Below is a small trained network, with its code and all its weights. Each question gives an input and a class and asks what happens when units are switched off, that is, made to give their printed mean instead of their output.

import numpy as np


def w(rows, s, z=0):
    codes = np.array(rows[::2]) - 128.0
    scale = np.full(codes.shape[1], s)
    scale[-1] = z or s
    return codes * scale


def norm(h):
    return h / np.sqrt((h * h).mean(-1, keepdims=True) + 1e-5)


def f(y):
    return np.maximum(y, 0)


def log_softmax(a):
    a = a - a.max(-1, keepdims=True)
    return a - np.log(np.exp(a).sum(-1, keepdims=True))


def net(x, mask):
    res = np.array(x, float).reshape(1, 4) / 4 @ E
    u = 0
    for l in range(3):
        y = f(norm(res) @ A[l][:, :-1].T + A[l][:, -1])
        res = res + np.where(mask[u : u + 10], y, B[l][:, -1]) @ B[l][:, :-1]
        u += 10
    return log_softmax(norm(res)[-1] @ U[:, :-1].T + U[:, -1])


A, B = {}, {}
E = w([
[80,130,129,151,43],'x0',
[248,169,91,183,146],'x1',
[104,97,223,121,178],'x2',
[83,140,101,160,142],'x3',
],0.0017)
A[0] = w([
[196,65,174,174,155,119],'0.n0',
[37,101,163,94,158,239],'0.n1',
[253,115,49,135,94,110],'0.n2',
[120,179,102,172,38,83],'0.n3',
[220,165,17,142,120,2],'0.n4',
[187,68,152,96,171,93],'0.n5',
[221,108,141,94,31,157],'0.n6',
[122,134,58,166,251,98],'0.n7',
[58,120,138,86,152,168],'0.n8',
[111,161,93,90,80,18],'0.n9',
],0.0028,0.00088)
B[0] = w([
[92,136,187,178,123,185],'0.n0',
[140,98,138,67,73,250],'0.n1',
[191,134,186,59,223,231],'0.n2',
[139,111,86,161,193,191],'0.n3',
[206,126,252,84,177,219],'0.n4',
[135,180,109,157,155,178],'0.n5',
[197,74,109,170,231,196],'0.n6',
[218,114,74,70,120,198],'0.n7',
[152,107,138,57,81,207],'0.n8',
[214,145,116,144,132,152],'0.n9',
],0.0032,0.0022)
A[1] = w([
[80,234,3,164,63,161],'1.n0',
[77,147,30,171,71,103],'1.n1',
[211,131,78,173,213,19],'1.n2',
[62,90,177,92,183,83],'1.n3',
[207,108,91,179,211,7],'1.n4',
[63,57,95,40,84,180],'1.n5',
[48,135,61,200,57,207],'1.n6',
[72,149,196,138,166,49],'1.n7',
[188,52,99,131,203,107],'1.n8',
[71,85,61,183,98,196],'1.n9',
],0.0029,0.0019)
B[1] = w([
[116,202,53,228,165,164],'1.n0',
[108,214,65,218,168,156],'1.n1',
[180,165,219,47,177,210],'1.n2',
[188,205,83,198,124,170],'1.n3',
[195,254,153,50,195,201],'1.n4',
[191,62,126,81,56,253],'1.n5',
[165,198,57,202,209,180],'1.n6',
[70,76,90,112,84,138],'1.n7',
[176,196,60,75,196,222],'1.n8',
[173,212,82,174,200,170],'1.n9',
],0.0032,0.0026)
A[2] = w([
[69,123,244,133,46,220],'2.n0',
[151,181,22,147,140,124],'2.n1',
[103,82,178,92,32,100],'2.n2',
[111,164,42,156,88,150],'2.n3',
[194,135,148,115,201,122],'2.n4',
[254,126,61,160,190,208],'2.n5',
[36,86,183,59,56,142],'2.n6',
[137,95,168,74,213,69],'2.n7',
[217,162,54,127,106,249],'2.n8',
[48,119,63,45,38,226],'2.n9',
],0.0034,0.0019)
B[2] = w([
[98,22,25,121,59,170],'2.n0',
[168,148,206,122,178,169],'2.n1',
[163,49,48,113,37,170],'2.n2',
[133,139,203,106,203,152],'2.n3',
[95,176,198,115,167,207],'2.n4',
[73,165,235,77,180,253],'2.n5',
[243,49,62,89,57,176],'2.n6',
[207,233,125,144,153,173],'2.n7',
[118,118,233,87,186,232],'2.n8',
[252,89,162,54,137,188],'2.n9',
],0.0034,0.0048)
U = w([
[12,96,27,204,44,5],'0',
[231,218,215,13,247,251],'1',
[217,21,63,13,27,249],'2',
[38,214,21,238,131,5],'3',
[1,144,33,222,43,5],'4',
],0.004,0.0031)

Each question gives the input, the list of numbers given to net, and the class t.
The units are the neurons (one row each of A and B). Each row of codes is followed by its name. A weight is (code - 128) times the scale printed after its matrix; where a second scale follows, it is the last column's (A, B and U).
mask holds one flag per neuron, layer by layer. A switched-off neuron (its flag False) gives its mean, the last column of its row in B, instead of its output. The means were averaged over made-up inputs and are rounded, as every weight is.
A unit's drop is (log p(t) with every unit on - log p(t) with that unit switched off) / (log p(t) with every unit on - log p(t) with every unit switched off).
most important unit: the unit with the biggest drop
top k neurons: the k neurons with the biggest drops, biggest first
k most important neurons of layer l: the k neurons of layer l with the biggest drops, biggest first
drop when u is switched off: that unit's drop, to one decimal
input [1,3,6,0], class 0: most important unit => 0.n0
input [6,0,-5,5], class 3: 2 most important neurons of layer 1 => [1.n0; 1.n1]
input [6,-1,0,3], class 3: 3 most important neurons of layer 0 => [0.n4; 0.n2; 0.n3]
input [-3,-2,6,6], class 2: top 3 neurons => [0.n6; 0.n1; 0.n2]
input [-3,-2,3,-5], class 2: top 4 neurons => [0.n6; 0.n2; 0.n3; 1.n8]
input [8,-5,0,-1], class 2: 3 most important neurons of layer 0 => [0.n1; 0.n8; 0.n5]
input [6,-4,-7,2], class 3: top 2 neurons => [1.n0; 1.n1]
input [6,-8,0,5], class 2: 2 most important neurons of layer 0 => [0.n1; 0.n8]
input [8,-5,-7,4], class 3: top 2 neurons => [1.n0; 1.n1]
input [8,4,3,3], class 3: drop when 1.n0 is switched off => 0.1
input [2,2,5,2], class 0: drop when 1.n6 is switched off => -0.1
input [-4,-5,5,-2], class 2: drop when 2.n5 is switched off => 0.0
input [-8,-6,-2,-3], class 2: drop when 1.n9 is switched off => 0.1
input [8,3,-4,8], class 3: most important unit => 1.n0
